Known rows:
traklar: [  8   4   8 -19   3   4  14 -15  -4  19   6   6 -17  -8  -1 -31   2  20
  -5  14   6  21 -13  -1  -9 -18  24   5  19  10   0  -6  -3  -6  -7  14
  -5   4 -22  -1   4 -20]
barutar: [ -5   3   7  -3  -1   6  23 -17 -16  27  13  -5 -19 -11  -2  -7  16  34
 -18  17  19  28 -18   1   7  -8  24   2   4  -7   2  -6 -13   7  -2  23
   6  -6 -13 -11  16   8]
vidrevar: [ 14   9  30 -45  57  12 -57  21  62 -41 -11  19  20  -2   7  12 -37  53
   0   9   5  -7 -17  25  -1 -59  -3 -46 -25  -8 -25  50 -46 -30 -31  -7
 -30  30  24 -51 -39 -61]
dobal: [  9  14  15  -1  22 -13  39  15 -31  14  12 -21 -25   5  -6 -19  50  11
 -31   0  -6  -2  13  -2   9  21 -43  17 -20  -8 -22  -9  16  10  -7 -22
  -2  -2   3 -17  17  -3]
kipepli: [ 13  10  -3  15  12 -20  37   9 -18  -3  -8 -11  -5  -7   8  11  47  11
 -21 -15  29   6  13   8  21  37 -22 -12  -9 -22  -9  -7   5  18  -2 -13
   4  13   0  -9   4  -4]
tremam: [ 12  11  -4  17  12 -21  32   8 -11   0  -8  -5  -8  -5   1  15  47   5
 -20 -14  24   5  16   5  23  36 -21  -8  -7 -27  -6 -12   9  20  -1 -13
   7  13  -5 -10   1   0]
fizas: [-16   8   8   1  18 -15   2   2  17 -12  -7  11 -24  -9   2 -30   1 -23
   4 -31   0 -47  18  -3  46  94  20 -22  15   6 -31  -1 -11  -9  17 -13
  -1 -36   6 -11 -23   2]
plasur: [-48 -13  17  21 -20   4  23 -10 -16 -21   2 -33   3   0   6  22 -22  21
  -6   7  39  -1   5  -4  -6   3  18   4  14  -8  52  -8 -12   9   3  41
  21  -2   0   9  18  26]
flobulal: [-19  35  54 -32  49   1  -5  51  47 -44   1  14 -16  44 -15 -22 -16   0
 -39 -17   5 -74   7  23  48  80  23 -35  -1 -28 -48  42 -26 -66 -31 -22
 -28  22  37 -70 -33 -58]
gruflin: [ 11  -8 -18  20 -58  -5  11 -41 -51  22 -15 -13 -15 -15 -10   3  -1 -43
  38   3   8  19  -5 -33  -9 -10  25  43  39  24  28 -45  10  28  33  33
  33 -45 -32  49  17  50]
kotra: [-35  10  33 -13  -2 -15  50   0 -32 -27 -17   4 -26   6 -12 -19 -20  -1
 -15 -19  17 -59  54   0  37  90  26   2  21  -1   5  11  12 -16  -8   5
  41 -15  -8 -18 -20   6]
plobrur: [  1 -21 -25   1 -13  15   0  20 -21 -36  31 -15  23  -9  19  -3 -18  -2
  14  16  20  28 -23  14 -91 -76   8   7  13  27  45   1  12 -15 -12   1
 -28  21  -9  22   8 -25]
klusten: [ 26  14 -10   9   0 -32  18  10   0  -9 -12   8  -5   5   1 -17  46 -12
 -10 -18  -3  -1  12  13  24  46 -24  -6   5 -22 -39   2   1  -5 -11  -6
 -12  17 -12   1 -13 -24]
rigovol: [-23  -7   3  -1 -11   6  -5  -1 -18 -28   2 -22   1 -11   6   3 -12   5
  12   8  20   0 -16  12 -10 -14  20   0   7  11   4  12 -29 -15   8  21
  -5 -16  -1  -5   1  12]
kanubo: [-49 -10  18 -14  17  31 -59  38  76 -50   2  -7  27 -11  15 -11 -36  30
  -4   0   0  -5 -27  20   0 -29   3 -46 -21  -6 -16  60 -48 -52 -17   7
 -51  20  41 -35 -20 -46]
vaklas: [ 29 -12 -32  -2 -56   8 -47 -50 -25  17 -38   6  10 -43 -16  -1 -27 -46
  70  -5 -36  13   0 -40   3 -44 -17  38   9  33 -17 -11  -4  26  40  12
  33 -72 -20  43 -17  62]
gribros: [ 52   1 -48  -6 -32 -22   5 -39 -54  17 -44  28  13 -46  -2  25   2 -33
  62 -22 -29   4  50 -24   2  -6 -35  17 -10  34 -20 -15  38  52  26 -39
  53 -39 -28  38 -39  43]
keli: [ 10   2 -12  -7   7 -24  22   8  -5  -8   3  19   7   0  10 -16  20  -6
   0 -12  -9 -12  20  19  -7  39  -5  -8   0   5 -22  10  21  -5  -9 -24
  -6  23 -15   1 -19 -27]
satri: [ 24   5 -16   3  19 -28  10  13  -9 -16  -3  21   6   3  11  -3  24 -13
  -1 -18  -3 -13  16  15 -12  42   5 -10  -3   4 -22   6  14  -4  -5 -28
  -8  21 -10   0 -18 -14]
plupla: [-12  -9  -7 -21  -2  36 -14   2  -7 -15   3  11  13 -17   5  19 -61   2
  34   5  15  -1  -1  -5 -25 -49  25 -12   3  30  29  10  -1  -1   9 -16
   9 -19  10 -10 -16   7]

Facts:
barutar	Ω	vasur; batibas	Ω	rosal; brate	Ω	troni; brifezon	Ω	stada; brisun	Ω	flopul; brivitrik	Ω	plasur; brobe	Ω	brate; buzegel	Ω	siskel; dedas	Ω	pekepan
disken	Ω	gruflin; dobal	Ω	grezoter; dranu	Ω	zotro; drigunok	Ω	rustu; drufla	Ω	traklar; fizas	Ω	tremam; flagi	Ω	vidrevar; flebrem	Ω	plutosko; fletro	Ω	flobulal
flobulal	Ω	kleli; goklos	Ω	vozis; gostis	Ω	zustibo; grarol	Ω	trezim; gruflin	Ω	drigunok; gufler	Ω	plegol; kanubo	Ω	kudi; keli	Ω	skipes; kigra	Ω	topu
kipepli	Ω	dragre; kladrun	Ω	disken; kleli	Ω	vopar; kleni	Ω	barutar; kluklo	Ω	nuplem; klusten	Ω	dregredul; koskin	Ω	flebrem; kudi	Ω	dranu; lunidra	Ω	poflo
maski	Ω	vifor; mikle	Ω	plobrur; miklu	Ω	lunidra; miplal	Ω	kotra; nabor	Ω	batibas; nuplem	Ω	kigra; pidrolak	Ω	miklu; plegol	Ω	sigok; plutosko	Ω	befas
pogan	Ω	zego; rebam	Ω	stapledam; rigovol	Ω	drudal; rinuto	Ω	trezam; risitruk	Ω	midri; rulor	Ω	maski; sanetom	Ω	senabol; senabol	Ω	trozugri; sigok	Ω	vodim
siskel	Ω	vivuner; skipes	Ω	trezule; skupu	Ω	refle; stada	Ω	skastu; staskunes	Ω	zitrol; stebror	Ω	klege; stivagre	Ω	plupla; stubas	Ω	figrun; stubrel	Ω	lufun
sufor	Ω	kluklo; suskur	Ω	keli; tolen	Ω	zela; traklar	Ω	drisidre; trelen	Ω	rebam; tremam	Ω	kipepli; trezam	Ω	dedas; trezim	Ω	rigovol; trezule	Ω	sufor
troni	Ω	kleni; trupu	Ω	drisul; vaklas	Ω	fletro; vasur	Ω	vubim; vidrevar	Ω	flufil; vifor	Ω	lafla; vodim	Ω	klinur; vonata	Ω	dobal; vozis	Ω	stebror
zefi	Ω	gufler; zego	Ω	trelen; zela	Ω	sanetom; ziklur	Ω	tavum; zotro	Ω	rudrem; zustibo	Ω	stivagre; bagro	φ	brate; barutar	φ	vubim; batibas	φ	rinuto
befas	φ	brate; binen	φ	dedas; brifezon	φ	pliklon; bripim	φ	skastu; brisun	φ	vozis; brivitrik	φ	vubim; brobe	φ	suru; brogres	φ	mebras; buzegel	φ	grarol
disken	φ	kluskur; dobal	φ	fletro; dragre	φ	rebam; dranu	φ	vivuner; dregredul	φ	gugran; drigunok	φ	grarol; drisidre	φ	brate; drisul	φ	vozis; drudal	φ	topu
drudi	φ	vozis; drudri	φ	vivuner; drufla	φ	brate; fegro	φ	brate; figrun	φ	pleda; fizas	φ	dedas; flagi	φ	suru; flebrem	φ	kluskur; flenam	φ	kluskur
flilobrom	φ	dedas; flobulal	φ	rebam; flopul	φ	koskin; flufil	φ	pleda; fufla	φ	vubim; goklos	φ	vifor; gostis	φ	rebam; grezoter	φ	grarol; gribros	φ	pogan
gruflin	φ	pogan; gufler	φ	topu; kanubo	φ	rebam; katel	φ	brate; keli	φ	tavum; kipepli	φ	mubu; kladrun	φ	pogan; klege	φ	rebam; kleli	φ	vifor
kleni	φ	tavum; klinur	φ	pliklon; kloklu	φ	topu; kluklo	φ	grarol; klusten	φ	grarol; kotra	φ	kigra; kudi	φ	vifor; lafla	φ	pogan; lagon	φ	vivuner
lufun	φ	rinuto; lunidra	φ	rinuto; maski	φ	vozis; midri	φ	vifor; mikle	φ	vifor; miklu	φ	rebam; miplal	φ	pleda; mizor	φ	koskin; nabor	φ	mebras
naplaste	φ	koskin; niniben	φ	trupu; nufle	φ	suru; nugram	φ	fletro; nuplem	φ	suru; pekepan	φ	pliklon; pidrolak	φ	gugran; plasur	φ	koskin; plegol	φ	suru
plikli	φ	fletro; plobrur	φ	kigra; plupla	φ	grarol; plutosko	φ	trupu; pluval	φ	skastu; poflo	φ	gugran; punes	φ	pleda; rabil	φ	vozis; refle	φ	mubu
rigovol	φ	trozugri; risitruk	φ	kigra; rorilu	φ	tavum; rosal	φ	tavum; rudrem	φ	pogan; rulor	φ	suru; rustu	φ	mubu; sadren	φ	trupu; sanetom	φ	skastu
satri	φ	gugran; senabol	φ	koskin; sigam	φ	kigra; sigok	φ	vifor; siskel	φ	pleda; skebre	φ	gugran; skevem	φ	rinuto; skipes	φ	pleda; skupu	φ	tavum
stada	φ	pleda; stapledam	φ	vozis; staskunes	φ	dedas; stebror	φ	skastu; stivagre	φ	grarol; stubas	φ	topu; stubrel	φ	trupu; sufor	φ	gugran; suskur	φ	vifor
teru	φ	topu; tobragu	φ	trupu; tolen	φ	topu; traklar	φ	kluskur; tratis	φ	fletro; trelen	φ	topu; tremam	φ	suru; trezam	φ	pliklon; trezim	φ	koskin
trezule	φ	pliklon; troni	φ	pliklon; truger	φ	trupu; trugrur	φ	pogan; vaklas	φ	pogan; vasur	φ	koskin; vegol	φ	trupu; verur	φ	pliklon; vetin	φ	vozis
vidrevar	φ	rebam; vodim	φ	pogan; vonata	φ	kluskur; vopar	φ	rinuto; zefi	φ	kluskur; zego	φ	rebam; zela	φ	tavum; ziklur	φ	vivuner; zitrol	φ	skastu
zotro	φ	mubu; zustibo	φ	tavum; bagro	Σ	katel; barutar	Σ	fufla; befas	Σ	drisidre; binen	Σ	staskunes; brifezon	Σ	trezam; bripim	Σ	sanetom; brivitrik	Σ	barutar
brobe	Σ	rulor; brogres	Σ	nabor; buzegel	Σ	drigunok; dobal	Σ	nugram; dragre	Σ	miklu; dranu	Σ	ziklur; dregredul	Σ	pidrolak; drigunok	Σ	plupla; drisidre	Σ	fegro
drisul	Σ	vetin; drudal	Σ	stubas; drudi	Σ	brisun; drufla	Σ	bagro; figrun	Σ	miplal; flebrem	Σ	vonata; flenam	Σ	disken; flilobrom	Σ	binen; flobulal	Σ	klege
flopul	Σ	plasur; flufil	Σ	figrun; goklos	Σ	suskur; gostis	Σ	vidrevar; grezoter	Σ	klusten; gribros	Σ	vaklas; gruflin	Σ	rudrem; kanubo	Σ	gostis; katel	Σ	befas
keli	Σ	skupu; kipepli	Σ	rustu; kladrun	Σ	trugrur; klege	Σ	kanubo; kleni	Σ	rorilu; klinur	Σ	pekepan; kloklu	Σ	tolen; kluklo	Σ	grezoter; klusten	Σ	buzegel
kotra	Σ	plobrur; kudi	Σ	midri; lafla	Σ	gruflin; lagon	Σ	dranu; lufun	Σ	batibas; lunidra	Σ	vopar; maski	Σ	rabil; midri	Σ	sigok; mikle	Σ	kudi
miklu	Σ	zego; naplaste	Σ	senabol; nufle	Σ	nuplem; nugram	Σ	plikli; nuplem	Σ	brobe; pekepan	Σ	brifezon; pidrolak	Σ	poflo; plasur	Σ	trezim; plegol	Σ	tremam
plikli	Σ	tratis; plupla	Σ	stivagre; plutosko	Σ	tobragu; poflo	Σ	satri; punes	Σ	stada; rabil	Σ	stapledam; refle	Σ	kipepli; risitruk	Σ	sigam; rosal	Σ	keli
rudrem	Σ	kladrun; rulor	Σ	flagi; rustu	Σ	zotro; sadren	Σ	vegol; sanetom	Σ	pluval; satri	Σ	skebre; senabol	Σ	vasur; sigam	Σ	kotra; sigok	Σ	goklos
siskel	Σ	flufil; skebre	Σ	sufor; skevem	Σ	lufun; skipes	Σ	siskel; skupu	Σ	kleni; stada	Σ	skipes; stapledam	Σ	drudi; staskunes	Σ	fizas; stebror	Σ	bripim
stubas	Σ	gufler; stubrel	Σ	niniben; suskur	Σ	kleli; teru	Σ	drudal; tobragu	Σ	stubrel; tolen	Σ	trelen; traklar	Σ	zefi; trelen	Σ	teru; tremam	Σ	nufle
trezam	Σ	trezule; trezim	Σ	naplaste; trezule	Σ	troni; truger	Σ	plutosko; trugrur	Σ	gribros; vasur	Σ	mizor; vegol	Σ	truger; verur	Σ	klinur; vetin	Σ	maski
vodim	Σ	lafla; vonata	Σ	traklar; vopar	Σ	skevem; zefi	Σ	flenam; zego	Σ	flobulal; zela	Σ	zustibo; ziklur	Σ	drudri; zitrol	Σ	stebror; zustibo	Σ	rosal
bagro	η	422; barutar	η	571; batibas	η	488; befas	η	569; binen	η	177; brate	η	422; brifezon	η	422; bripim	η	422; brisun	η	422
brivitrik	η	177; brobe	η	569; brogres	η	571; buzegel	η	177; dedas	η	571; disken	η	569; dobal	η	569; dragre	η	569; dranu	η	422
dregredul	η	571; drigunok	η	177; drisidre	η	488; drisul	η	422; drudal	η	569; drudi	η	422; drudri	η	488; drufla	η	571; fegro	η	569
figrun	η	177; fizas	η	422; flagi	η	569; flebrem	η	569; flenam	η	571; fletro	η	571; flilobrom	η	569; flobulal	η	422; flopul	η	488
flufil	η	177; fufla	η	571; goklos	η	422; gostis	η	571; grarol	η	422; grezoter	η	569; gribros	η	569; gruflin	η	488; gufler	η	422
gugran	η	569; kanubo	η	488; katel	η	569; keli	η	569; kigra	η	571; kipepli	η	569; kladrun	η	177; klege	η	571; kleli	η	177
kleni	η	422; klinur	η	488; kloklu	η	569; kluklo	η	422; kluskur	η	569; klusten	η	569; koskin	η	177; kotra	η	422; kudi	η	177
lafla	η	571; lagon	η	177; lufun	η	488; lunidra	η	488; maski	η	422; mebras	η	571; midri	η	422; mikle	η	571; miklu	η	571
miplal	η	177; mizor	η	488; mubu	η	177; nabor	η	571; naplaste	η	488; niniben	η	569; nufle	η	571; nugram	η	177; nuplem	η	569
pekepan	η	488; pidrolak	η	569; plasur	η	488; pleda	η	569; plegol	η	571; plikli	η	569; pliklon	η	422; plobrur	η	177; plupla	η	488
plutosko	η	569; pluval	η	177; poflo	η	488; pogan	η	569; punes	η	177; rabil	η	422; rebam	η	488; refle	η	422; rigovol	η	488
rinuto	η	569; risitruk	η	571; rorilu	η	177; rosal	η	569; rudrem	η	571; rulor	η	422; rustu	η	488; sadren	η	569; sanetom	η	571
satri	η	569; senabol	η	571; sigam	η	177; sigok	η	177; siskel	η	177; skastu	η	488; skebre	η	569; skevem	η	488; skipes	η	177
skupu	η	569; stada	η	177; stapledam	η	422; staskunes	η	177; stebror	η	569; stivagre	η	177; stubas	η	571; stubrel	η	569; sufor	η	569
suru	η	177; suskur	η	177; tavum	η	571; teru	η	569; tobragu	η	569; tolen	η	569; topu	η	422; traklar	η	571; tratis	η	569
trelen	η	571; tremam	η	569; trezam	η	422; trezim	η	488; trezule	η	488; troni	η	177; trozugri	η	571; truger	η	569; trugrur	η	571
trupu	η	571; vaklas	η	488; vasur	η	488; vegol	η	569; verur	η	571; vetin	η	488; vidrevar	η	571; vifor	η	488; vivuner	η	571
vodim	η	569; vonata	η	488; vopar	η	569; vozis	η	422; vubim	η	571; zefi	η	571; zego	η	177; zela	η	488; ziklur	η	488
zitrol	η	177; zotro	η	177; zustibo	η	569

Rows:
No name comes twice in this set of rows, the named rows included.
[ 33  28  11  -8  10 -19  47  18 -40   3 -10   0  -5  29 -18  30  37 -11
 -37   0  20 -10  19  12  26  26  -3   6  -6 -33 -21   2  15   7 -13 -16
  17  27  -4 -29  -4  -6]  vopar
[-37  -8  24  13   1  13   5  -6 -14   8  19 -49 -19  11  -9 -16  -3  17
 -20  17   4  -1 -17 -13   4 -14  -2  23  -5  -1   8 -10 -16   0   2  31
  -1 -26  14   1  36  23]  zela
[-21 -32 -48  16 -34  23 -40   2  21 -22   3 -12  48 -36  23  -4 -15   2
  36   3 -15  35 -24  -1 -53 -69 -32  -7 -18  25   8  28 -11  -9   6   6
 -33   6   5  23  -5  -1]  suskur
[ 44  13 -19  19 -16 -28  38 -32 -75  47  -3 -12 -29   5 -11   3  58 -28
   1   0 -20   6  30 -21  20  29 -27  50 -10  -1 -22 -49  37  54  26 -12
  47 -37 -19  28  26  60]  vodim
[ 10   3  17  -1   2   6   0  10 -16 -23   6 -20  -5  13   1  21 -11  -6
   6   6  48   9 -16  -1 -18 -30  33   1  39   4  43 -15 -13  -1  -1  13
  -1  -4   0   2   8  -7]  pekepan
[ -8  -3  17 -36  46  20 -54  21  77 -26  -2  15  12 -28  19 -22 -26  61
   1   3 -16   3 -21  22  -2 -51 -12 -50 -29   0 -34  54 -45 -36 -27  -4
 -38  17  21 -43 -37 -59]  gostis
[-18  18  16 -22  15   4  20  -1 -13 -15 -10  32  -9   9 -11  16 -45 -18
  10 -20   5 -54  38   0  43  77  47 -18  -5  13 -13  13   8 -11  15 -30
  35 -23  10 -32 -27  16]  stapledam
[ 12  19  27 -43  54  13 -30  26  34 -27  23  34  18  37  -1  20 -37  31
 -31  17   9 -16 -29  45  -3 -19  54 -38 -13 -11 -28  51 -34 -48 -37 -10
 -36  52  27 -62 -15 -57]  klege
[ -3   9  30  -9  21  -3  25 -20 -31  24  22 -17 -21  17  -5   2   6  33
 -26  26  -1  -2  -6   3   2 -16  19  20  -7  -5   7 -13 -12  15 -10  17
  20  -6   2  -9  29  20]  dregredul
[-15 -28 -32   3  -6  29 -16  15  -4 -35   7 -11  48 -35  23  36 -32  12
  39   9  27  35 -12   6 -79 -91  -8 -18  -9  31  58   5   4  10   4 -10
  -7  15   5  14  -4  -3]  figrun
[ -1 -18 -22  25 -36  -1 -16   9  -2 -24  11 -36  22  -7  13 -10  26  -9
   8   7  11  39 -40   5 -49 -52 -22  10  20  -6  13   4 -14 -11  -5  35
 -42  23 -14  28  14 -22]  staskunes
[-21 -14 -17 -11 -13  32 -13  -2   3  -5  14  -2   8 -12   5  -1 -38  -1
  20   5   1  13 -19  -2 -21 -22  33  -9   1  27   8  16  -9 -17  17  -1
 -12 -16   4  -2   2   1]  batibas
[-29 -18   8  16  10   1 -26  53  47 -79  17 -41  34  17  23  13   2  29
 -29   8  35  12 -34  35 -58 -49 -14 -25   9 -33  34  33 -38 -49 -45  40
 -64  73  21 -13   4 -70]  zego
[-31  -1  39 -11  44  20   9  22  47 -11  22  -9 -13   1  13 -18   2  75
 -49  12  26  12 -25  25   6  -7  15 -40  -8 -26  10  28 -32 -31 -31  17
 -30  36  16 -46   9 -50]  miklu

The same nodes again, as new rows of numbers:
Known rows:
keli: [ -9  21   3 -22 -13 -29   4  11  -1 -15  -8 -20  35 -15]
dregredul: [ -9  14 -10 -42  30 -12 -25  19   5 -36  28  71  24 -35]
sufor: [-20  18   8  -3  -6 -38  24  11  -6 -23   0 -38  24 -26]
sigok: [ 23   0   4  18   2  -6 -44  15  13  17  19  -8   6  -6]
rabil: [ -9  14   1 -10   6  -3 -27  -5   0 -12   8   2   6 -21]
kudi: [ 21  -6  -1  15 -15   6 -46  16  18   7  15   3  17 -10]
grarol: [-10  25 -12   3  -6  -6 -16  15 -21  30   7  12  20 -41]
nuplem: [-12  15   4 -18 -18 -29  11  13   2 -20  -6 -21  33 -19]
kleni: [ -7  25  15  19   7  -7 -37  -1 -30 -27   7  -7  31 -34]
vodim: [ -6  50  16 -33 -20 -11  -6  26  12  -1  -4   7  34  24]
flagi: [ -9  31   5  -7  10 -40  -3   5 -16 -12  -6 -35  25 -12]
klusten: [ -5  26   0 -27 -10 -25 -11   8   0 -11 -13 -13  39  -6]
fletro: [-13  35 -18 -15  36 -26  -8  38 -27   7  32  64  27 -58]
kanubo: [  3  21 -10   8  28  -5 -10  15  13  -7  29 -23  42 -12]
verur: [ -9  15 -11 -42  29 -12 -26  19   5 -37  28  71  22 -35]
brogres: [-10  16 -11 -42  28 -11 -24  20   5 -36  28  71  23 -35]
trezule: [ -7   1   0  16  -2 -28   3  22   5 -22  16 -16  15 -29]
flufil: [  4  -1 -10  26   2   4 -40   2  12  -5  13 -11  -7 -13]
grezoter: [-13  27 -14 -35 -11 -14 -14   1   8 -16 -18  -7  29   0]
niniben: [-21  34  -7 -11  15 -33  -3  -5 -11 -19 -12 -33  11  -9]

Rows:
No name comes twice in this set of rows, the named rows included.
[-29  56   9  -5   3 -18   5   9  -5 -21  -3 -19   6  15]  gribros
[  9  11  -6  -5  -7 -13 -27  23  13 -11   7   6  32  -8]  vonata
[ -2  16  16   3  12 -18 -22   2 -12  -4  15  -9  13 -28]  rulor
[  2  13  13  -6   3 -11 -26   5  -6  -4  12   2  20 -25]  brifezon
[-21  40   8 -29  28  -5 -14  32   4 -39  38  77  10 -13]  lafla
[ -7  13  -2 -19  -3   5 -30  -3   8  -9   5  13  13 -17]  bagro
[  2  11 -20 -14   1  -9 -31  12  19 -14   2   9  16  -3]  klinur
[ -8  13 -37  32 -10  14 -31  15   1  31   8   5  -1 -28]  mubu
[ -3  18   6 -27  38 -29 -19  27 -10 -30  36  56  29 -42]  traklar
[  9  14   6 -47  33 -27 -27  29   2 -16  35  68  32 -31]  plegol
[ -4  25 -31  12  -4 -18 -15  32 -11  23   4   8  25 -29]  vifor
[  4  12  13 -12  -3  -7 -27   5  -2  -1  12   6  24 -23]  maski
[  6   9   4  55   5  -1 -50   7 -16 -18  14 -22  16 -25]  troni
[ -8  11  -3 -16   2   1 -28  -5   3 -11   5   9   8 -20]  midri

